[[135 126 114 124 134 135 126 131 132 125 119 125 141 115]
 [123 131 135 123 125 131 118 119 127 135 116 130 128 137]
 [121 122 123 131 125 120 128 121 121 122 135 127 119 126]
 [120 137 147 126 117 125 130 123 124 134 120 128 117 151]
 [127 116 112 133 130 125 131 127 129 127 140 123 125 106]
 [137 126 118 125 135 133 131 138 133 125 123 126 139 119]
 [130 117 104 130 136 131 122 123 129 123 136 129 137 105]
 [131 122 109 121 133 138 116 122 133 130 115 126 143 113]
 [132 132 137 132 133 122 132 136 124 119 136 134 127 137]
 [131 131 138 130 129 125 136 137 127 125 132 130 125 135]]
Indices start at 1.
The bottom-right entry: 135
Report the top-right entry.
A: 115
Report the entry in row 2 and column 1.
A: 123
Report the entry in the bottom-left corner.
A: 131
The entry just left of the largest entry -> 117
Report the top-left entry.
A: 135
Report the entry just left of 104.
A: 117
The top entry of the column that holds the smallest entry: 114
Report the entry in row 2 and column 3.
A: 135
Report the entry at row 2, column 2.
A: 131
The bottom entry of the column that holds the smallest entry -> 138
Report the minimum.
A: 104
The entry at row 1, column 2 is 126
Report the entry directly below the smallest entry.
A: 109
The entry in row 3 and column 1 -> 121

Read these off the table that follows. Counting starts at 1.
1) Read off the entry at row 1, column 1.
2) Read off the entry in row 3 and column 1.
3) Read off the bottom-left entry.
4) Read off the entry at row 2, column 1.
5) Read off the entry in the top-right corner.
6) Read off the largest entry.
7) Read off the entry just left of the largest entry.
8) Read off the entry at row 1, column 3.
[[150 131 124 127 142 125 133 128 130 129 129 124 126]
 [142 131 129 127 124 109 133 134 130 126 129 124 126]
 [127 131 128 128 128 129 133 116 130 136 129 141 120]
 [127 131 128 126 122 125 132 141 130 123 129 121 141]
 [121 131 128 127 124 154 120 128 130 127 127 124 126]
 [127 131 142 134 124 125 126 124 130 126 129 146 126]
 [139 131 128 127 134 114 133 128 130 126 129 113 126]
 [111 131 128 126 124 121 133 128 130 123 135 120 126]
 [127 134 114 127 125 125 139 128 134 126 140 124 126]
 [127 127 135 127 114 125 133 128 130 126 129 126 150]
 [127 131 116 127 136 125 133 128 130 126 131 112 126]
 [127 110 128 127 125 125 133 118 135 126 129 124 142]
 [121 125 128 127 124 115 133 128 130 118 129 113 133]
 [137 131 128 129 118 125 133 131 130 126 129 147 126]
 [116 128 125 126 138 125 133 123 130 126 129 112 126]
 [111 131 128 127 124 132 125 126 129 126 129 140 126]]
1) 150
2) 127
3) 111
4) 142
5) 126
6) 154
7) 124
8) 124

[[126 127 125 126 129 128 123 126 126 132 131]
 [121 121 124 124 131 127 113 123 125 140 134]
 [124 124 126 133 129 128 123 122 123 131 134]
 [123 132 130 132 131 128 121 131 124 134 133]
 [127 130 128 131 130 129 121 128 126 132 131]
 [127 132 114 123 139 130 111 125 124 139 132]
 [129 128 123 131 131 128 117 125 124 132 137]
 [126 121 134 139 137 100 111 141 118 132 124]
 [124 130 127 129 130 122 124 129 125 133 132]]
Indices start at 1.
The entry at row 2, column 3: 124
The entry in row 1 and column 1 is 126
The entry just left of 141: 111
Find the entry directly above the centre entry.
128
Find the entry directly above the largest entry.
125
The entry at row 1, column 2 is 127
Find the bottom-right entry.
132
The entry in row 3 and column 3: 126
Find the entry in the top-right corner.
131
The entry just right of the centre entry: 121
Find the bottom-left entry.
124
The entry in row 3 and column 2 -> 124
The top entry of the column that holds the largest entry: 126
Find the entry directly below the largest entry.
129
Find the entry at row 2, column 1.
121
The centre entry -> 129
Find the entry directly below the centre entry.
130
The entry in row 3 and column 1 -> 124
Find the entry directly above the smallest entry.
128
The entry just left of the smallest entry is 137
Find the entry just left of the centre entry.
130
Find the entry at row 1, column 3.
125
